Here is a tiny trained network, its code and every weight. The questions are about switching its units off for an input and a target symbol, where a switched-off unit gives its printed mean instead of its output.

import numpy as np


def w(rows, s, z=0):
    codes = np.array(rows[::2]) - 128.0
    scale = np.full(codes.shape[1], s)
    scale[-1] = z or s
    return codes * scale


def norm(h):
    return h / np.sqrt((h * h).mean(-1, keepdims=True) + 1e-5)


def f(y):
    return np.maximum(y, 0)


def softmax(a):
    e = np.exp(a - a.max(-1, keepdims=True))
    return e / e.sum(-1, keepdims=True)


def log_softmax(a):
    a = a - a.max(-1, keepdims=True)
    return a - np.log(np.exp(a).sum(-1, keepdims=True))


def net(x, mask):
    ids = ['Ψβγπστ'.index(c) for c in x.split()]
    T = len(ids)
    res = E[ids] + P[:T]
    r = norm(res)
    for j in range(2):
        rows = slice(2 * j, 2 * j + 2)
        q, k, v = (r @ M[0][rows].T for M in (Q, K, V))
        z = softmax(np.where(np.tri(T) > 0, q @ k.T / 2**0.5, -1e9)) @ v
        o = O[0][rows]
        res = res + np.where(mask[j], z, o[:, -1]) @ o[:, :-1]
    y = f(norm(res) @ A[0][:, :-1].T + A[0][:, -1])
    res = res + np.where(mask[2:10], y, B[0][:, -1]) @ B[0][:, :-1]
    return log_softmax(norm(res)[-1] @ U[:, :-1].T + U[:, -1])


Q, K, V, O, A, B = {}, {}, {}, {}, {}, {}
E = w([
[106,148,191,85,145],'Ψ',
[166,216,53,129,197],'β',
[147,204,28,148,71],'γ',
[146,61,81,251,204],'π',
[152,233,84,126,223],'σ',
[205,145,166,145,116],'τ',
],0.019)
P = w([
[254,122,218,19,143],'0',
[67,244,243,189,44],'1',
[20,224,179,86,77],'2',
[8,185,152,95,78],'3',
[51,161,118,108,79],'4',
[37,127,107,106,79],'5',
[27,104,105,103,72],'6',
[18,84,106,94,69],'7',
],0.0067)
Q[0] = w([
[113,167,108,101,133],'h0',
[127,118,95,88,206],'h0',
[163,127,139,4,69],'h1',
[107,141,135,107,131],'h1',
],0.012)
K[0] = w([
[29,126,82,123,112],'h0',
[104,71,176,213,2],'h0',
[201,155,192,32,34],'h1',
[11,189,209,161,136],'h1',
],0.0069)
V[0] = w([
[189,207,150,93,64],'h0',
[250,193,196,166,188],'h0',
[124,16,254,219,221],'h1',
[193,121,227,43,209],'h1',
],0.008)
O[0] = w([
[132,90,255,29,148,116],'h0',
[89,63,219,44,168,254],'h0',
[170,104,192,41,102,237],'h1',
[180,87,62,86,197,67],'h1',
],0.0081,0.006)
A[0] = w([
[86,78,219,116,145,145],'n0',
[100,136,132,192,112,70],'n1',
[208,47,173,118,179,112],'n2',
[112,196,207,100,37,255],'n3',
[131,132,111,183,111,168],'n4',
[90,135,132,181,148,105],'n5',
[111,86,28,141,59,4],'n6',
[93,251,126,72,2,156],'n7',
],0.0093,0.0023)
B[0] = w([
[220,214,92,2,81,253],'n0',
[103,118,91,163,124,170],'n1',
[87,162,175,67,129,244],'n2',
[173,72,159,43,215,198],'n3',
[79,182,130,69,125,175],'n4',
[106,141,48,155,135,176],'n5',
[144,118,163,201,177,155],'n6',
[172,131,186,108,167,237],'n7',
],0.0087,0.0065)
U = w([
[111,144,125,137,158,63],'Ψ',
[25,163,28,131,96,134],'β',
[198,114,104,202,128,100],'γ',
[165,167,246,112,233,142],'π',
[79,253,147,100,88,149],'σ',
[107,60,88,242,143,253],'τ',
],0.011,0.0071)

Each question gives the input, a string of symbols that net reads in full, and the target symbol t.
The units are the heads (2 rows each of Q, K, V and O) and the neurons (one row each of A and B). Each row of codes is followed by its name. A weight is (code - 128) times the scale printed after its matrix; where a second scale follows, it is the last column's (O, A, B and U).
mask holds one flag per unit, heads first, then neurons. A switched-off unit (its flag False) gives its mean, the last column of its rows in O or B, instead of its output. The means were averaged over made-up inputs and are rounded, as every weight is.
A unit's drop is (log p(t) with every unit on - log p(t) with that unit switched off) / (log p(t) with every unit on - log p(t) with every unit switched off).
unit that matters most: the unit with the biggest drop
k most important neurons: the k neurons with the biggest drops, biggest first
which heads matter: for each layer, one digit per head in row order, 1 if its drop is at least 0.15 and else 0, layers parted by /
drop of u: that unit's drop, to one decimal
input β π γ β σ β, target β: unit that matters most	h1
input β π σ β π σ π σ, target β: which heads matter	10
input π π γ, target π: which heads matter	00
input σ γ π Ψ β π π, target β: which heads matter	11
input π σ σ π π, target β: 2 most important neurons	[n4 n7]
input σ π β γ π, target σ: which heads matter	01
input Ψ β π π β β γ, target π: 2 most important neurons	[n7 n6]
input γ π π σ π π, target τ: 2 most important neurons	[n0 n6]
input π π β π π, target τ: drop of h0	2.8
input β τ β β β Ψ β β, target β: drop of n7	0.2
input τ π π π π, target σ: drop of n5	0.0
